Known rows:
reklin: [ 8  2  1 -3 -3  2 -6 -9  3  3  2  1  7  0 -6  3  5  1]
domir: [ 9  1  5  0 -4  2 -4 -6  2  3  2  1  8 -1 -7  4  6  2]
silali: [  7   1  -3   2  -4  -2  -8 -17   7   3   2   1   1   1  -9   2   4   2]
stulodor: [ -2 -10 -16   5   0  -4  13   9  -6  -1   0  -5  -1   7  23   4   2   3]
gigin: [  8  -1  -2  -2  -2   1 -17  -5  -1   2   2  -9   4   1  10   6  12   6]
gripotu: [ 10 -14  -8   0  -3   3  -8  10  -6   1   2  -4   2  -4  24   4   5   5]
statras: [ 5 14  0 -2 -6  2 -9 -8  0  2  2  0 11 -4  0  3  0  0]
drofol: [  1  10  -2  -3 -11   6   5  15 -19   5  -5   4   7  -5  12   0  -4   6]
trazok: [  5  13   2  -9  -1   1  13  -7 -12   8 -12   6   0  20  -3   5   5   2]
vudor: [ 18 -13  -1  -3  -5   3   3   5  -2   7   1   9  -2   3  18   4  -4  -3]
drige: [  5  -9   1  -3  -7   0  -5 -14  -4   8  -6   0   3   6 -12   4   9   3]
stetul: [ 15 -18  -4  -5  -8   2   7   7  -9  11  -6   9  -7   5  12   4   1  -2]
brigur: [16  9  2 -3 -3  4 -6 -7  5  5  0  7  0  0 -1  5  6  0]
tasi: [  7 -19  -4  -3  -4   4   5   1  -7   3   4   2   4   5   7   3  -4  -1]
stuskur: [  7   8   4  -2  -5   2 -10 -11   2   1   2   0   8  -5  -4   3  -1   0]
trefam: [ 7 -1  2 -4 -2  3 -5 -4  2  3  2 -1  5 -5 -8  3 11  2]
liska: [  0 -25  -6  -3  -8   4   4  10  -9   6  -5   3   3   0   1   2   3   4]
stebrun: [-11   7 -10  -5  -3  -1  12  -9 -11   3  -8  -1   4  23 -20   5   5   2]
pamum: [  4   8  -6  -4  -4   1 -11 -10   1   2   4  -1   7   5 -14   5   1  -1]
dubi: [ 11   6  -9  -3  -7   4  11  10  -8   1   3   8   7 -10  14   2  -2   1]
trofepas: [ -1  -4  -3  -5  -7   1  -7 -11  -6   5  -5   0   4   7 -17   3   8   3]
lateskas: [  8  -2   0  -1  -4   2  -4 -13   5   2   2   1   7  -1  -5   4   5   1]
tidro: [ 12   5  -1  -6  -2   3  -1 -15  -1   2   1   3   9   0  -4   3   8   4]
graflis: [  1 -11 -13  -4   0  -1  10  13  -3  -8  -4  21   9   2   8   2   5   3]
geflur: [  9   5  -2  -4  -4   3  -1 -10   2   3   2   2   8  -6  -6   3   6   1]
mebu: [  5  -6  -4  -6  -7   2  -2 -12  -5   8  -5   1   4   3 -11   4  11   4]
drunek: [ 11   7  10  -3  -3  -2 -10   8   3   6   1   1   9  -6  -9   2   8  -3]
skibruna: [ 3  3 10 -2  1 -5  4  8  1  3 -2 -1 13  4 -3  3  4 -6]
grekler: [  9  -6  14  -7  -4   4  -7 -20  -4   0   3  -1   4   0  -7   3   0  -4]
vumegi: [ 10 -26   7  -5  -5   5   8  -2 -10   2   4   5   1  -1   9   1  -4  -3]
gomalu: [  1  -7   3  -2  -7   1  -1 -10  -4   5  -5   2   3   2 -14   4  10   5]
grostis: [  7 -15  11  -6  -2   3 -28 -18  -5  -4   1   5   6   9  -7   3   1   4]

Facts:
[brodro klebuk gigin trefam duvik pamum flastis flubone reklin gripotu tifi skali dubi lateskas klofa domir brakas ripu skemo medo skibruna stulodor runotrir tasi nenepa grekler tropliste vudor pliskek solas klagen planal figas klafaklim filepom klogri silali grostis gamo maklagre vumegi tutak grubugak pluven klifivel plaklo tidro graflis zuker statras fifle stuskur geflur drunek kliskan flakabuk pulim brigur nuvo] σ b
[trazok trepogum bretru rume maplur kletri plike liska toska stusir trura nugris mebu tulopun mafel tobru sobrin klopla drimal skisin triklu grepla mubres toter detru stuflur gomalu stebrun stotrom stetul bediva drige grogra botre skovul dovek dozis flubriflek grustas drofol kemos trofepas bragru] σ a
Ξ grepla <- brodro flakabuk
Ξ solas <- klebuk
Ξ fifle <- klebuk stulodor
Ξ trefam <- klebuk triklu
Ξ planal <- bretru dubi klogri drofol
Ξ grubugak <- bretru
Ξ bediva <- bretru sobrin
Ξ trura <- bretru toska
Ξ drunek <- bretru detru
Ξ geflur <- bretru
Ξ trazok <- flastis vudor detru stetul
Ξ stotrom <- flastis
Ξ gigin <- gripotu stulodor
Ξ pulim <- tifi
Ξ brigur <- tifi toter detru stetul
Ξ maklagre <- tifi dubi detru
Ξ grustas <- tifi
Ξ trepogum <- tifi toter
Ξ pluven <- liska
Ξ pamum <- dubi
Ξ skali <- dubi
Ξ medo <- toska sobrin triklu
Ξ grekler <- toska nenepa klogri vumegi
Ξ reklin <- klofa
Ξ pliskek <- nugris tobru detru graflis
Ξ klifivel <- nugris
Ξ skovul <- tobru
Ξ grostis <- tobru runotrir nenepa
Ξ grogra <- tasi
Ξ nuvo <- tasi vumegi
Ξ klafaklim <- nenepa
Ξ kemos <- klopla
Ξ drige <- vudor
Ξ gamo <- vudor klogri stetul
Ξ tulopun <- vudor zuker
Ξ kliskan <- triklu
Ξ stusir <- triklu
Ξ lateskas <- mubres
Ξ mebu <- toter
Ξ skisin <- detru
Ξ skemo <- detru
Ξ klagen <- stuflur
Ξ bragru <- stuflur
Ξ statras <- stuflur drofol
Ξ stuskur <- stuflur klogri
Ξ domir <- figas
Ξ rume <- botre
Ξ plike <- plaklo
Ξ dozis <- plaklo zuker
Ξ ripu <- zuker
Ξ maplur <- zuker
Ξ tropliste <- flakabuk
[brodro brakas runotrir kemos] Ω klogri
[trazok brakas grogra] Ω drofol
[trazok solas stebrun] Ω klopla
[skali] Ω planal
[skali mubres] Ω zuker
[kletri] Ω lateskas
[toska stebrun botre] Ω pamum
[toska] Ω nenepa
[toska pluven] Ω tasi
[brakas bediva grogra kemos] Ω medo
[brakas] Ω ripu
[brakas skibruna grubugak] Ω drunek
[brakas] Ω trefam
[brakas botre] Ω tobru
[skemo grubugak] Ω klebuk
[skemo nuvo] Ω klofa
[skemo] Ω domir
[skibruna] Ω pliskek
[skibruna tutak] Ω stusir
[stulodor stebrun] Ω skovul
[stulodor runotrir] Ω silali
[runotrir figas] Ω flakabuk
[runotrir grogra] Ω mafel
[drimal] Ω filepom
[drimal] Ω liska
[drimal mubres bediva botre pluven] Ω kliskan
[drimal bediva] Ω tropliste
[solas graflis] Ω tidro
[solas] Ω dubi
[triklu kemos] Ω flubone
[triklu] Ω plike
[triklu stebrun] Ω duvik
[toter] Ω drige
[figas grogra kemos nuvo] Ω grustas
[stebrun plaklo] Ω klagen
[stebrun] Ω tulopun
[stebrun pluven] Ω trofepas
[maklagre] Ω dovek
[stotrom] Ω stuflur
[bediva] Ω grostis
[bediva plaklo] Ω fifle
[grogra] Ω brigur
[grogra] Ω trepogum
[tutak] Ω flastis
[botre] Ω flubriflek
[pluven graflis] Ω mebu
[graflis] Ω detru
[graflis] Ω geflur
[kemos] Ω skisin
[kemos] Ω klafaklim
[kemos] Ω maplur
[kemos] Ω trura
[nuvo] Ω tifi
[nuvo] Ω gamo
[nuvo] Ω gomalu

Rows:
[  8  -4   9  -3  -3   3 -14 -15   2   2   2   1   4   0  -7   3   3   1] | klafaklim
[  0  -2   2  -5  -1  -3  13 -13   7   3  -4   4  12  -8   9   4   3  -5] | skali
[ -1  -1   9  -4  -1   9   3  -2   5   3   1   2  -1 -20 -13   3  10  -2] | medo
[ -4  -9  16   3  -1   3  18 -18  -2  -2  -1   3   5  10  -2   7  -2  -4] | nuvo
[-10 -22  -8  -1  -3   1  39  11 -12   3  -7   2  -3   2  -6   3   8  -2] | triklu
[14 -9 -4 -1 -5  4 11  9  0  4  1 12 -1 -2 14  4  1 -2] | tifi
[ 0 11  1 -1 -1 -3 12 -5  4  1 -3  4  8  2 -1  4  1 -4] | maklagre
[  7   1  -1  -3  -3   3 -13  -8   5   0   1   6   6  -4 -10   3   7   3] | klifivel
[ 14 -30  -6  -5  -4   3   9  -2   3   5   1   7   8 -13  25   2   3   0] | zuker
[  1 -16  -6  -2  -5  -2  28  12  -8   7  -9   7  -1   7   9   4   1  -2] | toter
[  9 -17   2   2  -5   5   9   6  -3   1   3   8   6  -2   8   4   1   1] | klofa
[  4  10  -2  -7   2   1  16 -10  -4   1  -3   2  10   6  -2   4   6   3] | solas
[-3  8 10 -2  2  0 -4  6  4  2 -5 -1  6  2  0  1 -1 -1] | brakas
[  1  -6  -7  -3  -7  -2 -12 -14  -5   3  -5   0   2  12 -21   2  10   6] | skovul
[  3   4  -1  -2  -2   4 -16  -2   0   2   2  -6   4   1   1   6   8   4] | fifle
[-8 -1 -6 -7  0  0  4 -6  3  3 -1  1 12  4 -4  6 -1 -6] | pluven
[ 11 -18   1   2  -3   2   8  19  -5   2   3   0   5  -3  11   4   9   0] | klebuk
[ -7 -21  -7   9   0   0  16   7  10   7  -2   7  10  10   7  -3 -12   4] | brodro
[-22  -3   3  -8  -3   4   6   3  -3   5  -9  -1   4  -5 -12   4   5  -6] | bediva
[ 4  3  5 -3  0 -4  8 -1  4  2 -1  1 11  5 -3  3  4 -4] | tutak
[ -1 -26  -6  -2  -7   6  23  12 -11   5  -3   5  -3 -14  -8   1  12   0] | sobrin
[  1 -11  -6   0 -11   1  10   6 -13   5  -3   2   6   2   7   2  -1   3] | stuflur
[-6 -9 -5 -1  0  3 14 11 -7  2  0  5  7 13  9  4 -8 -2] | plaklo
[ 10 -12 -10  -5  -9   1   5  13  -6   5  -7  13  -3   0   7   3   8   3] | detru

